Below is a small trained network, with its code and all its weights. Each question gives an input and a class and asks what happens when units are switched off, that is, made to give their printed mean instead of their output.

import numpy as np


def w(rows, s, z=0):
    codes = np.array(rows[::2]) - 128.0
    scale = np.full(codes.shape[1], s)
    scale[-1] = z or s
    return codes * scale


def norm(h):
    return h / np.sqrt((h * h).mean(-1, keepdims=True) + 1e-5)


def f(y):
    return np.maximum(y, 0)


def log_softmax(a):
    a = a - a.max(-1, keepdims=True)
    return a - np.log(np.exp(a).sum(-1, keepdims=True))


def net(x, mask):
    res = np.array(x, float).reshape(1, 3) / 4 @ E
    u = 0
    for l in range(3):
        y = f(norm(res) @ A[l][:, :-1].T + A[l][:, -1])
        res = res + np.where(mask[u : u + 3], y, B[l][:, -1]) @ B[l][:, :-1]
        u += 3
    return log_softmax(norm(res)[-1] @ U[:, :-1].T + U[:, -1])


A, B = {}, {}
E = w([
[107,165,105,162,63],'x0',
[221,3,168,103,113],'x1',
[95,76,71,117,100],'x2',
],0.005)
A[0] = w([
[100,179,143,19,254,191],'L0N1',
[63,42,42,139,206,113],'L0N2',
[202,169,105,64,111,3],'L0N3',
],0.004,0.002)
B[0] = w([
[157,122,147,191,137,252],'L0N1',
[255,56,160,59,96,205],'L0N2',
[20,84,227,129,192,128],'L0N3',
],0.0082,0.0029)
A[1] = w([
[148,212,164,45,185,168],'L1N1',
[62,149,157,101,77,117],'L1N2',
[126,107,78,79,254,250],'L1N3',
],0.0058,0.0015)
B[1] = w([
[56,88,141,180,81,223],'L1N1',
[44,111,61,115,119,179],'L1N2',
[245,67,98,113,148,253],'L1N3',
],0.012,0.0023)
A[2] = w([
[162,11,142,178,80,251],'L2N1',
[107,195,151,152,220,132],'L2N2',
[104,154,81,64,130,97],'L2N3',
],0.011,0.0031)
B[2] = w([
[112,79,119,57,245,253],'L2N1',
[158,82,87,199,172,147],'L2N2',
[95,174,132,108,122,139],'L2N3',
],0.011,0.014)
U = w([
[176,148,184,134,1,4],'0',
[75,223,97,111,95,143],'1',
[172,135,155,25,249,252],'2',
[135,148,108,226,103,72],'3',
],0.009,0.0031)

Each question gives the input, the list of numbers given to net, and the class t.
The units are the neurons (one row each of A and B). Each row of codes is followed by its name. A weight is (code - 128) times the scale printed after its matrix; where a second scale follows, it is the last column's (A, B and U).
mask holds one flag per neuron, layer by layer. A switched-off neuron (its flag False) gives its mean, the last column of its row in B, instead of its output. The means were averaged over made-up inputs and are rounded, as every weight is.
A unit's drop is (log p(t) with every unit on - log p(t) with that unit switched off) / (log p(t) with every unit on - log p(t) with every unit switched off).
most important unit: the unit with the biggest drop
top k neurons: the k neurons with the biggest drops, biggest first
top k neurons in layer l: the k neurons of layer l with the biggest drops, biggest first
drop of u: that unit's drop, to one decimal
input [7,-8,8], class 1: most important unit => L2N1
input [0,-8,-3], class 3: top 2 neurons in layer 2 => [L2N1, L2N2]
input [-5,-7,-3], class 3: top 2 neurons => [L2N1, L0N2]
input [-1,-3,-5], class 3: top 3 neurons => [L2N1, L1N3, L0N2]
input [-4,-4,-4], class 3: top 4 neurons => [L0N1, L0N2, L2N2, L2N1]
input [2,-8,0], class 1: top 2 neurons => [L2N1, L1N2]
input [3,-1,-5], class 3: top 3 neurons => [L1N3, L0N2, L2N1]
input [-2,-4,-1], class 3: top 2 neurons in layer 0 => [L0N1, L0N2]
input [4,0,-2], class 1: top 3 neurons => [L0N2, L2N1, L0N1]
input [-1,-1,-1], class 3: top 2 neurons in layer 0 => [L0N1, L0N2]
input [1,-7,4], class 1: top 2 neurons in layer 2 => [L2N1, L2N3]
input [4,-5,0], class 1: top 2 neurons => [L2N1, L1N2]
input [3,-6,-3], class 3: top 2 neurons => [L2N1, L2N2]
input [-5,-7,-6], class 3: most important unit => L2N1
input [5,-8,1], class 1: drop of L2N1 => 0.4
input [0,-2,-5], class 3: drop of L2N2 => 0.1
input [-4,-7,-5], class 3: drop of L0N2 => 0.0
